data =
[[ 0.212  0.079 -0.016  0.190]
 [-0.002  0.067  0.143  0.006]
 [-0.064  0.059  0.061 -0.060]
 [-0.090  0.062  0.078 -0.077]
 [-0.092  0.082  0.191 -0.041]
 [-0.126  0.077  0.202 -0.075]
 [-0.037  0.061  0.034 -0.036]
 [ 0.156  0.085  0.066  0.160]
 [-0.154  0.069  0.159 -0.113]
 [ 0.028  0.055  0.023  0.011]
 [-0.126  0.075  0.210 -0.077]
 [-0.120  0.069  0.113 -0.087]
 [-0.113  0.056  0.137 -0.098]
 [-0.024  0.056  0.042 -0.031]
 [ 0.028  0.075  0.157  0.047]
 [ 0.146  0.087  0.074  0.155]]
Rows and columns are counted from 0.
row 0 col 0 = 0.212
row 5 col 0 = -0.126
row 5 col 2 = 0.202
row 14 col 1 = 0.075
row 0 col 3 = 0.190
row 7 col 2 = 0.066
row 3 col 0 = -0.090
row 4 col 0 = -0.092
row 11 col 0 = -0.120
row 2 col 0 = -0.064
row 15 col 2 = 0.074
row 6 col 3 = -0.036
row 2 col 1 = 0.059
row 13 col 0 = -0.024
row 15 col 3 = 0.155
row 12 col 3 = -0.098
row 4 col 3 = -0.041
row 9 col 3 = 0.011
row 9 col 0 = 0.028
row 15 col 1 = 0.087
row 7 col 1 = 0.085
row 15 col 0 = 0.146
row 4 col 1 = 0.082
row 12 col 0 = -0.113
row 5 col 1 = 0.077
row 9 col 1 = 0.055
row 10 col 3 = -0.077
row 4 col 2 = 0.191
row 10 col 2 = 0.210
row 8 col 2 = 0.159

M =
[[ -58 -737 -634 -359 -317   88  794]
 [ 148 -621 -712 -345 -396  204  901]
 [  74 -662 -691 -345 -367  175  871]
 [ 295 -546 -758 -340 -446  310  962]
 [ 221 -579 -737 -344 -424  271  932]
 [ 368 -487 -768 -344 -480  348  993]
 [-176 -796 -588 -341 -277    1  718]
 [-117 -762 -614 -350 -288   40  756]
 [   1 -712 -660 -349 -345  127  825]]
M[0, -7] = -58
M[-5, -7] = 221
M[0, -4] = -359
M[-9, -1] = 794
M[2, -1] = 871
M[2, -2] = 175
M[:, -2] = [88, 204, 175, 310, 271, 348, 1, 40, 127]
M[1, 4] = -396
M[:, 2] = [-634, -712, -691, -758, -737, -768, -588, -614, -660]
M[3, 5] = 310
M[-1, 4] = -345
M[:, -7] = [-58, 148, 74, 295, 221, 368, -176, -117, 1]
M[-2, -7] = -117
M[-3] = [-176, -796, -588, -341, -277, 1, 718]
M[0, 4] = -317
M[-9] = [-58, -737, -634, -359, -317, 88, 794]
M[-1, 6] = 825
M[:, -1] = [794, 901, 871, 962, 932, 993, 718, 756, 825]
M[8] = [1, -712, -660, -349, -345, 127, 825]
M[-8, -1] = 901
M[:, -4] = [-359, -345, -345, -340, -344, -344, -341, -350, -349]
M[:, -6] = [-737, -621, -662, -546, -579, -487, -796, -762, -712]
M[-9, -5] = -634
M[6, -3] = -277
M[7, -1] = 756
M[-5, -4] = -344
M[7, -3] = -288
M[1] = [148, -621, -712, -345, -396, 204, 901]
M[2, 4] = -367
M[8, 0] = 1
M[6, 5] = 1

W =
-25.7,-11.6,24.7,10.6,13.2,17.9,4.0,-3.0,-9.7,-53.8,7.8,17.8,-2.1,2.3,-37.5
-23.7,-15.6,22.2,17.4,12.4,8.2,1.6,-7.0,-17.1,-53.8,-3.8,25.2,7.4,2.5,-37.5
-13.5,-22.3,31.1,6.6,9.7,19.5,8.5,-6.8,10.8,-53.8,9.0,14.4,-10.9,-10.3,-37.5
1.1,-17.6,4.4,31.1,-5.0,-16.9,9.9,-7.7,-22.1,-53.8,10.0,-19.6,-2.6,1.5,-37.5
25.1,-20.0,7.9,-4.9,-7.6,-3.4,6.5,-8.4,34.0,-53.8,-4.4,-3.6,-10.8,-22.6,-37.5
20.8,4.4,-4.9,-24.4,-6.5,6.4,0.4,3.4,36.2,-53.8,1.7,-8.6,-12.5,-13.3,-37.5
2.5,-27.6,25.0,10.0,1.6,7.4,11.4,-9.7,16.5,-53.8,8.1,1.1,-13.7,-16.1,-37.5
16.0,19.3,-25.2,-18.3,-6.8,-12.0,-11.5,5.0,6.5,-53.8,-19.5,2.9,12.6,2.2,-37.5
-6.1,-11.2,19.4,3.6,2.4,17.2,12.5,0.3,10.9,-53.8,28.0,-16.3,-23.2,-5.9,-37.5
-20.5,21.9,-3.4,-6.9,5.8,17.0,-0.4,13.1,-13.7,-53.8,23.6,-12.9,-8.3,16.8,-37.5
3.8,-24.7,15.4,24.6,-4.1,-5.6,14.9,-8.4,-3.2,-53.8,18.5,-21.5,-14.9,-7.7,-37.5
-21.2,-10.3,10.4,28.0,6.9,-5.0,2.6,-5.3,-34.7,-53.8,1.7,7.2,9.1,10.8,-37.5
-11.0,12.1,-12.6,6.3,3.3,-10.9,-10.1,1.5,-28.3,-53.8,-16.7,14.7,21.7,14.9,-37.5
Indices start at 0.
(0, 0) => -25.7
(3, 2) => 4.4
(11, 12) => 9.1
(9, 11) => -12.9
(9, 4) => 5.8
(7, 6) => -11.5
(5, 14) => -37.5
(5, 4) => -6.5
(2, 11) => 14.4
(5, 0) => 20.8
(3, 4) => -5.0
(3, 7) => -7.7
(9, 3) => -6.9
(2, 1) => -22.3
(5, 9) => -53.8
(7, 0) => 16.0
(10, 6) => 14.9
(4, 4) => -7.6
(1, 2) => 22.2
(3, 6) => 9.9
(0, 7) => -3.0
(6, 14) => -37.5
(10, 3) => 24.6
(9, 2) => -3.4
(7, 11) => 2.9
(6, 5) => 7.4
(7, 9) => -53.8
(7, 12) => 12.6
(3, 3) => 31.1
(4, 12) => -10.8
(3, 0) => 1.1
(7, 14) => -37.5
(8, 1) => -11.2
(11, 11) => 7.2
(0, 9) => -53.8
(4, 10) => -4.4
(6, 3) => 10.0

m =
[[ 30.4 -28.4  36.0  -4.2  49.0]
 [-22.5   3.1 -24.9   1.5  14.6]
 [ 24.1 -48.9  41.6   3.3  35.2]
 [-18.6  -8.8 -37.8  -2.3 -29.9]]
Rows and columns are counted from 0.
(0, 0) -> 30.4
(2, 4) -> 35.2
(0, 2) -> 36.0
(2, 2) -> 41.6
(2, 1) -> -48.9
(3, 0) -> -18.6
(1, 1) -> 3.1
(3, 2) -> -37.8
(3, 4) -> -29.9
(1, 0) -> -22.5
(2, 0) -> 24.1
